Stage of each row
[ 249 -321  -93   66 -501 -234 -127   54 -429 -145 -187 -119   66  386
  118  170 -362  143    0  -54   63  -27  193  -38 -226   52 -166 -199
  -29  665  145  170  161  559  139 -202  262   61  289  149 -371 -213
  313]	12
[ 245  231 -184 -290 -122   37  -68 -186 -235  -87  -72  -82   58  246
 -112  232  120  311 -211  -46 -196  -72   69  333 -220 -488  318  220
 -493   76  -89 -335 -141  638   31   -2  379   16  103  570 -230  -18
 -190]	9
[  53  224   10 -488  235   48  226 -349 -279  288  265  152   45 -113
  -73  324  356  -49 -257   72 -422 -311  -97  102  -54 -371 -154  130
  -90 -123 -174 -114 -419  196  126  -82  312  128 -299  630  -55   74
  -15]	15
[ -60 -488  -29  386   77 -586   79 -199 -347  373  259 -101  122   36
  248 -320 -193 -115    0 -182  288   29  366 -171  -60  338 -533 -142
  231  513   15  215  539  334   63  115 -470   44  248  178  -35 -409
  405]	28
[ 343 -334  225  524 -268 -372  -36  -87 -252   77  111 -190 -202  242
  185 -638 -130  169 -166 -302  357  127  290  -81  205  487 -254  127
    8  464  157    3  457  446  112  -30 -322  105  350  179    3 -348
  288]	30
[ 261  368 -142   50 -143  484 -246  392  699   41 -677 -126  233  -20
   30  -25  -64  216  145  434  123  286   -5  -26  146  345  301  248
  208 -209  -91  435  188 -522   -4  715   87   54  164 -460  123  182
 -133]	9
[ 180  319   38  -48   33  534  -40  -43  400  -29 -557   27  -61   26
  -69 -115  173   -4  138  255  -18  487 -104  334  259  238  278  285
   91 -401   40   99  -20 -564   85  409  370 -220  197 -224  135  350
  -89]	19
[ 148  -41 -148  291 -527 -302 -260  123 -365 -231 -138 -285   88  413
  -63  -62 -284  287  -97   18  110  -20  227 -137 -229   13  -79  -43
  -72  569  107   39  249  660  242    8  121   52  248  296 -459 -281
  329]	8
[   2 -491   43 -133  117 -378  332 -266 -389  379  289  254   97  -54
  279  112   42 -326    0  -84  -40 -187   94 -142  -75  145 -575 -313
  321  323   25  289  -35   40   88 -176   42  -33   17  108  -13 -278
  361]	24
[  55   31 -188 -254  368 -208  117 -366 -132  243  249  223  125  -93
  132 -125  274   -4 -300   -8 -216  -87   73  139 -185 -337  125  102
 -259  -46 -166 -255 -100  233  -71  154    1   -9 -110  515  191 -304
 -301]	27
[ 247  389   10   21  -31  464   -4   58  469  223 -473 -226   63   50
 -132  112  174  144  210  127  186  225   30  311  290  253  160  421
  116 -365  -55  176  168 -287   61  489  118  -61  335 -235  -25  473
   29]	9
[  60 -183 -352  -28  306   67 -208 -147  -20  -73 -298  146  233  -77
  144 -429   97 -135 -134   15 -124  491   10  384   33 -142  375   32
 -180  -62 -170 -200  161 -241 -154  181   52 -211  121  164  343 -324
 -358]	30
[-100 -212 -482  241 -127 -189 -170  383  348  128 -247   26  731    6
   88   83  -96   -8  160  187  255  -12  171 -257  -80  153    6 -222
  465  193 -145  436  306 -144  -20  441  -91 -119  274 -475  -28 -489
  128]	1
[ 376  281   70  -50  -52  155 -115   14   39  332 -344 -389   -2  -82
  -22    9   61  111   62   53  198   32  130  308  130  271 -137  267
  -47 -119 -146  142  312   16   46  473 -225  157  198  121 -136  410
  145]	16
[ 222  281 -132 -353  -17    5  -74 -232 -255  -20   -6  -22   13  116
  -49  157  107  262 -305   66 -290 -121   45  236 -266 -453  234  194
 -478   74 -120 -294 -185  555   38   78  288  121  -87  674 -140  -32
 -231]	15
[ 566   -7  277  193 -299  -97  -85 -109 -159 -199   88   10 -358  252
  114 -688  123  360 -478 -214   31   76   67   24  211  158  198  308
 -366  209  126 -328  -17  468   78 -127   53  146   89  427  150 -368
 -148]	30
[-355 -194 -419  131  111 -271 -243  129 -145  158  -63 -196  619 -140
   27   55 -250  -37   66  197   34  153  258 -195 -250  -69 -274 -232
  208  329 -308  346  421  175   -8  485 -252   10   19  131 -137 -446
  260]	4
[ 377  327  204  -20 -429   91 -185   25 -286 -317    9 -198 -173  216
 -231 -242  211  421 -412  -55 -145  -32  -32   46  131 -155  124  295
 -371   60  -39 -306 -231  594  221  -66  325  122  -73  599 -235 -166
   63]	5
[-294  -75 -421   89  117 -299 -261   49 -267  224 -122 -256  484 -102
   43  110 -347  -77   55  285  -30   64  261 -164 -361  -44 -339 -204
  175  407 -238  351  449  181   74  461 -278  125  -28  292 -230 -216
  284]	13
[  66   95 -302 -393   99  112 -182  -89 -153   -2 -216  -20  258  -25
   41  252  -85  131 -137  182 -304  104   54  220 -295 -414  211   23
 -332  123 -243  -34  -33  274  -89  233  239   92  -86  434  -32  -90
 -242]	12
[ 268  227   67  189 -110  -47 -250 -108 -301 -234 -121 -122 -200   65
 -122 -728  257   57 -362   15  -70  225  -40  180  170   67  106  209
 -207  -70    5 -356   10   63  231   74   41  -76  -30  518  -28 -173
   38]	27
[ 264  485  106 -193 -194  267  -84 -140 -271 -242  -40  -97 -170  165
 -335  -82  397  233 -359   26 -330  -16 -168  241  158 -315  202  362
 -320 -203  -54 -404 -409  307  271 -128  516    1 -136  665 -215   96
   -9]	8
[ 436 -332   -1 -178   33   58   14 -159 -330  -37 -151  218  -31  -32
  146 -349  368 -284 -215 -242 -131  122 -170  420  327   24   57  -43
  -48  -57  -41 -231 -188 -263    4 -399  251 -167   95  184  210 -182
  -75]	30
[ 444   85  102  283  -55  284 -104  141  613   37 -409   48  -78   35
  203 -616   79  183  -44   99  255  414   38   58  377  548  342  345
   87 -180   63  146  248 -450  -63  474  -87  -14  280 -386  435  -73
 -252]	29
[ 334 -412   91 -109   -2  168   65 -241 -225 -151 -203  259 -135  110
  176 -319  177 -173 -103 -244 -102  409  -94  432  299   72  152   -3
 -107   27   76 -179 -121 -170  -38 -351  412 -247  235   62  257 -177
 -104]	29
[ 273  -12  147 -163 -120  398  -33  -77   67 -118 -441   60 -138   86
   81  -41  -21   27   66  105  -72  458  -51  296  155  188  127   93
  -57  -50   66  122  -52 -220   22  132  433 -118  175  -81   92  161
  -24]	19
[ 124  418   34 -137   28  490   67 -162  127   24 -290  -56  -41   97
 -285  116  373   27   27   82 -149  209 -144  398  300  -73  196  397
    6 -426  -25 -124 -209 -213  193   94  484 -173  132  142  -78  408
   23]	10
[  40 -390  106 -114  357 -208  459 -454 -271  452  465  346   19  -97
  173  -79  405 -332 -152 -280 -119 -170  -11   62  260   34 -362    0
  241    4  -26  -38 -186  -49   58 -359   62  -64   -1  259  238 -233
  131]	30
[ 276 -261 -183   87 -491 -341 -155   22 -435 -169 -219  -81   64  408
  125   80 -306  112  -22  -25   93  -69  197   16 -322   25  -79 -225
  -76  622  180   70  173  534  157 -148  236  -21  323  167 -396 -229
  250]	17
[ 190 -295  183  361  -20 -355   35 -181 -255  304  143 -216 -104   44
  187 -459  -87   37  -58 -245  329  121  313    2  142  433 -401   86
   51  329   23   96  500  331   54  156 -446   96  279  204   11 -206
  317]	28
[-150  149 -453   -7   70  288 -338  266  323  -91 -578  -54  501  -90
  -30   16 -125  -13  124  452  -99  433    2   16  -93  -31  250  -29
  181  -77 -223  317  186 -442  -14  600  160 -133   39 -194   56 -122
  -89]	7
[  48   82  158 -240   88  570  151 -171   75  -27 -182  100   41  -36
 -227  104  459  -86   44  -79 -183  368 -198  427  494  -68   98  246
   67 -453 -114  -82 -332 -294   72  -62  589 -280  104   18   97  176
   52]	3
[ 145  480   -9 -213   40  364  106 -239   16   32 -121  -36  -33  127
 -328  159  488   88  -89   11 -200   29 -136  414  209 -272  239  424
 -137 -430  -55 -304 -311   26  197   13  497 -161   85  355 -146  335
  -38]	8
[  91 -538   44   80 -204 -467  157 -122 -453  181  122   78   41  153
  289   36 -222 -159   53  -86  123  -99  214 -197 -173  277 -552 -361
  263  594  145  338  169  277  136 -149   23  -13  191   45 -194 -320
  476]	22
[  82   81 -305 -398  140   57 -217 -153 -249   15 -257  -61  224  -58
   56  175  -75   73 -127  154 -266  160   77  346 -325 -397  191   -6
 -396  101 -248  -99   42  266 -105  277  160   43  -49  488  -52  -46
 -238]	16
[-241  -51 -371 -252  380 -248  -55 -178 -203  344   34   13  413 -232
  150  189 -117 -131  -32  261 -193   -3  184  -22 -419 -243 -208 -175
   -1  185 -289  205  187  118  -61  456 -162   75 -162  380  -13 -213
   -2]	19
[ 265   18  177  167   -4 -216  -41 -143 -199  329  -18 -331 -118  -59
   95 -346    3   79  -42  -94  282   85  261  132   66  356 -342  158
  -69  107  -71   71  443  253   61  408 -436  112  191  274  -85   51
  264]	24
[ 421  -92 -182 -150  -58 -164  -34 -171 -229   19 -199   64   27  136
  133 -153  206  -28 -125 -141   46   -7   53  428 -102 -111  206    2
 -267   31    3 -263   25  153  -22  -20  132 -173  276  218  -44 -105
 -143]	26
[ 131  386 -226  147  -42  299 -239  218  581   -4 -641  -47  179   19
    9 -201  -25   85  135  468  116  355   15   40   13  307  330  187
  201 -234    8  278  219 -559   73  730   79 -123  187 -365   92  139
 -122]	19
[ 301  153  208 -486  -61  278   42  -39 -342   -7   68   61  -17 -174
 -130   90  455  -36 -331    3 -407 -178 -263  110  268 -206 -169   78
  -77 -185 -235  -78 -547    2  143 -227  426  118 -351  506  -43  -17
   97]	6
[ 622  228  310   57 -188  111  -81   99  222   51 -127  -17 -260  -46
  157 -589  213  252 -318   66  101   17  -15  -65  287  418   83  305
  -93 -103    5   24  -10  -97   49  308 -115  206  -30   77  240  -95
 -125]	27
[ 280  194 -291 -263  -51   69 -100 -115 -146   92 -292 -209  187  153
  -95  302  133  162   -7  -69   -8  -36  100  521 -161 -347  257  188
 -356  -44 -155 -221   77  379  -27  155  191  -65  287  334 -262  191
 -114]	9
[ 373  247  238   50 -129  311  -21   25  213  307 -361 -352 -110    4
  -16   21    1  174  150   41  252  163  126  228  289  450 -147  356
   68 -114  -37  264  300  -57   69  441 -108  150  282  -79  -74  472
  200]	14
[ 354  289  259 -460  -83  312   34 -157 -403  -45    4   50 -205  -82
 -166   36  422  -35 -358   54 -458 -157 -283  194  243 -173 -122  168
 -136 -182 -109 -177 -565    8  242 -280  493  140 -346  621  -90  176
   83]	14
[ -92 -165  -50 -368  184  -49  218  -51 -140  338  301  213  385 -251
   62  342  239 -145 -123   62 -266 -287  -49 -220   26 -174 -382 -154
  267   44 -282  279 -294   19   22  -12  157  103 -272  202   42 -313
  166]	4
[-342 -116 -448  -49  265 -325 -118   14 -130  369   -9  -38  556 -209
  159  219 -287 -167   51  375 -109  -68  218 -298 -422  -58 -369 -284
  297  355 -254  464  311   12   26  496 -260  141 -151  185  -88 -287
  191]	16
[ 225 -444   48   14 -356 -286   40 -104 -447  -53  -73   38  -54  294
  229   61 -274   -2   24  -95   72   40  174  -15 -189  160 -285 -272
   18  589  189  189  109  404  112 -205  246  -33  264   95 -238 -236
  330]	20
[  43 -451   98 -249  -82   64  206  -94 -352  140   15   96  150   16
   93  376    1 -199  106 -127 -120   33   -6   49  127   41 -438 -223
  248  251  -60  319 -138   50   63 -294  383  -49   87   28 -108  -95
  391]	6
[ 126  109 -206 -309  201  -11 -150 -220 -317  208 -220 -218  149 -132
   11  104   48  -23  -41   33  -93  114  124  469 -198 -235  -18   54
 -322  -23 -266 -110  190  221  -62  334  -69   14   53  488 -129  147
  -46]	18

Levels
[ -50   -6  -74    7  -12  149 -129   -7   99  -27  159 -116   27  140
  -52   50  -72   -3  -13   20   60   21  -21   43   64   -3   29  112
  -38  -13  -28  126 -109   -8 -117  108   21  147 -107 -137   76   18
  -85]	8
[-180 -173  -57   79 -164  231  112    9  150  280  111  165  196  174
   -9 -209  197   99  -95 -176   50  151 -224  179   94   98  -91  -49
  103  -52   91  170  168   12 -320   64   81   83 -142  297  -33 -175
 -165]	12
[-124 -133 -132  -34  -82  384  148   16   78 -171  220 -165   48  112
 -146   24   -8  122   57   -6  268  207  -10   71  131  -50   65 -212
    7    9 -187   34   36  118  -47  131  129  212   56  -90    3  181
 -282]	34
[  24  -82  -36  -40  -66  133  -43  -22  -16    8   31   -3  -81 -107
  -38  -44   63  -52   15  -30    5   81   -8   12   53   32  -43    4
  -42  -31   -6   37  -63  -72   81   15   45   57   28  -25  -51  119
  -22]	18
[-114  -24  -64  -28  148   66  -56   -2   35   -9   30 -163   71  102
  -74  163   -3   24    3   40   62   54 -103 -204   22  -65  -66  183
   86   10    2  -82 -114 -101 -199   98  -86   23 -143 -116  216  -75
   43]	1
[  94  -13   27  -56  -13   48  -73   25   35   77  -45   21  -78 -136
    3  -61   37  -81   27  -21  -51   16   67    9  -17   16  -22   88
  -42  -39   29   62 -113 -119  114    3   24   23   30   13  -59  121
   42]	27
[ 147  125   70 -128  198 -167 -257  -82 -157  -87 -346   30 -126 -532
   48   54 -102 -106  212 -106 -196  -47  239 -104   60 -164    5  253
  -51  -14  -83   17 -252 -279  364    0 -140  -94  246 -104  -26  266
   82]	21
[  16 -132  115 -120   48  -68   -6  -86   77  202 -193  169  -59 -265
  -22 -164  103  -14   99  -94  -20  152   -2   15   61    1  -89   -2
  148  -43   77   24  -14 -150    1  -29 -116  -75  -15  153  -48  -69
   60]	18
[-115  -18  -76  -20  147   80  -78  -25   39  -24   28 -125   83   93
  -57  160    4   24   -3   25   31   57 -100 -162   33  -70  -71  186
   72   -1   -4  -53 -101  -98 -193  108  -79   23 -126 -119  195  -64
   -2]	2
[  95  -21   92    0  -50  135 -278   66  307  105  -97  -13  299 -137
 -160 -113   51   57  149  -88  -81 -151 -103  -22  -96   83 -108  421
  211 -102   66   58  -78  -80 -415   -1   53 -100 -229   54  276  -64
 -189]	5
[ 171   80  178 -154  134 -209 -109   61   38   33 -199 -133 -129 -257
  -39   30 -115  -85  153   56  -60  -50  200 -152 -103  -66   31  170
   55  -18   86  -50 -179 -221  171  -62 -121  -61   11  -45   60  109
  224]	30
[ -67   -4  -48   10  -90  119 -128    0   67    4  158 -138    4  126
  -60   -4  -80  -16   -1    8   56   -4  -18   70   85   30   29   72
  -58   -5  -16  171  -77  -17 -109   76   44  168  -98  -86   53   49
  -69]	10
[-239 -180 -362  -69  102  431 -164 -334  -37 -204   94   38  -29  127
  -61  230  262   14  -33   97   21  208 -252  -76  304  -14 -234   26
  -78   29 -339  -69 -194  -37 -187  259   30   87   39 -338  112  130
 -285]	2
[ 123  -14   49  -37  -81   18 -105   81   15   53   24 -130 -113  -86
  -67  -43  -33  -80   36    2   12  -53   44  -87  -47   76   19  138
  -35   -3   65   15 -168 -120   78  -34   24   46  -59  -35   34   81
  156]	18
[ -17   26    4  -45   30  -47    7   11  -82   91  -27  -11 -121  -46
   67    3   -3  -93  -37   -9  -58   63   69   -4   30  -41  -10   -4
  -91  -14   67   84  -50 -151  173   14  -33   67   62   36 -104   98
  122]	27
[ 144  -38  118  -25 -148   -4  -59  161  109  158  111 -176 -125    5
 -103 -150 -106  -72   31    0  142  -65   61  -47  -68  125   99  101
   -5   15  117   86 -174  -58   21  -46   30  111 -161   20   27  -17
  225]	20
[ 106  -23   57  -29  -10    6  -21   98   50   54   37  -91  -59  -55
  -40   -7  -26  -53    3   -2    9   19   42  -64  -95   22   16  106
   19  -42  126  -20  -82 -102   61  -34   -7   25  -80  -11   23   19
  128]	15
[  56   31   48  -56   29   37 -295   -6  160  -31  -40 -132  107  -83
 -115   72   -7  -57   82   87 -131 -108  -61  -88  -91   32 -136  324
   82  -95   93    9  -89 -126 -248   -9    1  -63 -188 -136  233   36
  -86]	5
[  84  -25  -49   -4 -176  223 -137   46  -10  -90  115 -112  -54 -115
  -78  -50  -11  -83   34  -17    2  -32   34   49   16   65   -5   62
 -127  -45  -41  111  -89  -26  102    5  163  117   41 -102  -39  263
 -118]	21
[ -47  -38   -1  -72   -1   83   13   32   16   -1  -46 -155   11  -24
 -100   20   13   49   97   -8   74   32   -4 -121   45  -10  -16   32
   55   29  -57  -41  -72 -111  -64   35    7   36    6   23  107   93
   16]	35
[-116   25  -73  -27  165   26 -119  -48    0  -44   13 -130   48   72
  -24  189  -28   -8   -8   44  -24   41  -67 -143   42  -89  -71  192
   31   -9   11  -23 -100 -125 -141  100  -96   26 -101 -147  173  -29
    8]	3
[ 144  100   80  -25   -3 -100 -130  123  -37  106  -61 -104 -119 -126
   24  -39 -110 -116   35  -44  -50 -117  151  -83  -56    5   77  216
  -95   11   70   87 -225 -181  197  -21  -18   48   15    5  -17  109
  236]	25
[   2  -20   39  -90  111  -50   64   19  -14   99 -153   -3  -37  -99
   13   29   79   -4   34  -24  -47   85   28 -123  -24  -53  -55   50
   66   -9   61  -87  -49 -198   60   -2  -77  -51   37   98   18   28
  137]	32
[ 27  -7 -33 -40   6 137  39  62   5 -51  14 -82   1 -57 -31  38  13   2
  34 -19  16  64  62 -24 -15 -48  12  17 -23 -28 -26  -8 -43 -74  96  34
  54  60  73 -18 -12 171 -49]	31
[-143  -40  -75   -2 -139  170  -44  -40  -24  -72  171 -121  -13   39
  -65  -32  -81    4   32  -36   89   90   -1  148  178  -14   31 -109
  -82   -6  -77  209   40   25   -9   76   76  212   25  -61  -47  162
 -188]	14
[ -25   -4  -43  -43  -41   73  -56  -36 -115  -67   51  -59 -125 -130
    8   11  -40  -98    6   -8  -25   85   65   52   87  -42  -16  -59
 -130  -35   -9  119  -18  -76  199   19   34  110  105  -79 -118  223
  -48]	21
[ 137   25   89   23 -203   25 -187  152   39  159  -15 -128  -21 -111
  -84 -184  -64  -61   86 -112   12 -195   45  -51  -22  137   55  254
  -42   24   38  140 -212 -126   -3  -40   87   64  -70   91   62   83
  144]	21
[ -52  -33  -78   -3   83   36   58   -8  -77   55   34    6  -85   39
   58   53   11   -6  -57  -73   35  136   18  -36   76  -64   38   15
  -46   24    2    9 -101 -110  130   81  -72   88   37   -1  -54  -10
  120]	14
[ 213   23   66  -11   52  -41 -141  141  153  162   -2  -89  -46   57
  -24   27    6  -68  -36   32  -44 -115   11 -180 -195   92   18  365
   38  -16  168  -84 -279 -173  -51  -18  -42  -37 -213  -36  152 -123
  300]	11
[ 92  10  10  -5 -60  92 -11 113  19  41  76 -55 -53 -43   6 -35 -11 -88
 -39 -12 -18  16  69  29 -78  12  22  53 -84 -61  93  82 -45 -68 135 -13
  77  80   3   5 -79 134  28]	26
[ -34  -53  -56   20 -130  215   88  117   39   38  135 -127   35  123
  -61  -36   38   37  -23  -35  103   40  -26    2    5   47   27  -23
  -31    4  -11   45  -13  -18  -36   45  125  135  -16   63    6  101
  -36]	31
[-26 -28 -17 -53 -11 109  31  35   4  -2 -27 -93   5 -42 -54  10  28  28
  64 -29  37  56  23 -51  35 -25  -7  11  14   3 -48  -6 -47 -96  16  35
  31  51  52  28  29 129 -24]	32
[-139  -11  -84  -15  145   38  -93  -60   31   38   28  -75   47  135
  -14  127   -7   19  -22    4   25   64  -89 -107   87  -63  -46  171
   41   20  -15   14 -129 -108 -177  129 -106   55 -119  -90  150 -104
   35]	4
[ 11 -41 -11 -55 -39 110   6  27  33  36   3 -53 -38 -31 -40 -26  46 -13
  33  -6  24  52  22 -12  22  13 -15   6 -15 -10 -21  27 -67 -85  34  28
  46  62  25  16 -11 119  -4]	30
[  43    3   22   -3   21   -6   25   73  -44  128  -29   40  -59  -99
   62  -58    0  -66  -33 -102  -30   60   67   -1  -17  -34   25   62
  -44  -27   95   74  -60 -129  168    4  -21   40   41   94 -103   40
  118]	23
[  43  -32   -6  -27  -16   51  -41   24  -18   28    1  -38  -63  -86
  -20   -7   13  -42   15  -42   -9   41   22  -38    7    7   -6   75
  -22  -17   32   12  -91 -111   84    7   -1   38    4  -11  -10   73
   63]	16
[ 109  -35  -25 -112   87  121    5  -21   22 -137   64   -9 -152 -147
    7   95   18 -119  -15  112  -37  174  122   44  -67  -82  -32  -73
  -82 -110   41  -19  -23  -44  264    9   27   45   86 -188 -137  230
  -77]	27
[  57  -50    5  -42  -46   72  -41   20  -14   23   18  -29  -86 -124
  -27  -38   23  -70   14  -27   -8   58   26   -9    2   21  -25   31
  -36  -37   47   34  -62  -91  111  -12   27   43   11  -14  -49  109
   31]	19
[-120   53 -149   38  247   48   11   40  -87  -48   66 -151   53  190
   47  292  -16    7 -114    9    1   78  -68 -240  -15 -142  -18  217
  -12   21   33 -120 -130 -141  -43  134 -113   42  -73 -136  156  -74
  131]	2
[  88  -42    1   -7 -142  166   30  157   97   45  183 -162  -57  119
  -71  -33   17  -58  -57   70   74   -1    7  -15 -109   99   19   16
  -57  -36   90   27  -55  -19   10  -12  136  120  -97  -14   -4  101
   52]	29
[  46  -41   -4  -31  -67   93  -54   15    0   60   25   14  -80 -109
   -6  -84   21  -76    6  -48   -7   48   38   47   31   26   -9   26
  -67  -34   19  106  -76  -75  114   13   46   73   32   13  -91  120
    2]	23
[ -17   36  -74    6  109   63  -41    8  -10  -45   65  -57  -13   32
   34  107  -83   -2  -19  -45   16   76   66    0   40 -106   71  104
  -51   -9  -16   57 -114  -73   89  103  -50  104   17 -104    1   42
    6]	11
[-110    9  104    2  -62 -148  168  136  -47  287  -21  -45   14   89
   64  -65   80  -70 -127  -10 -111   55  -70  -34 -105   34 -109  -55
   31  -65  340   55  222 -188  -56 -104  -16   -4 -107  314  -57  -67
  198]	30
[ 138  -60   35  -55  -75   97 -139   14   48   42  -58    7  -61 -223
  -64  -93   59  -69   77  -46  -44  -18   25  -26  -20   71  -49  142
   -3  -44   14   23 -140 -114   64  -28   51  -14    3  -10    1  127
   10]	20
[ -34  -62  -24  -80  126   65 -113 -136  111   23  -73  110   21 -109
   -9    3   33   18   73  -48  -24  134    5   63  111  -75  -46   87
   71  -44  -58   70  -87  -81  -57  101  -90    8   -6  -60   20  -13
 -117]	10
[ -40 -185  187 -271   -8  -55 -133 -213  204  141 -336   80  -11 -357
 -190 -180  184   15  283   67  -54   98  -79  -26  109   73 -259  -41
  280  -58  -10  -24   35 -180 -277  -72  -81 -168  -60  117  122   34
 -110]	34
[  64 -127   59  -25  -91   75   14   44  102  236  -37  112  -15 -105
  -27 -196  135  -28   -2 -102    7   68  -57   18  -22  100  -62   58
   70  -45  116   47  -34  -96  -41  -30   24  -14  -78  181  -46  -59
   69]	21
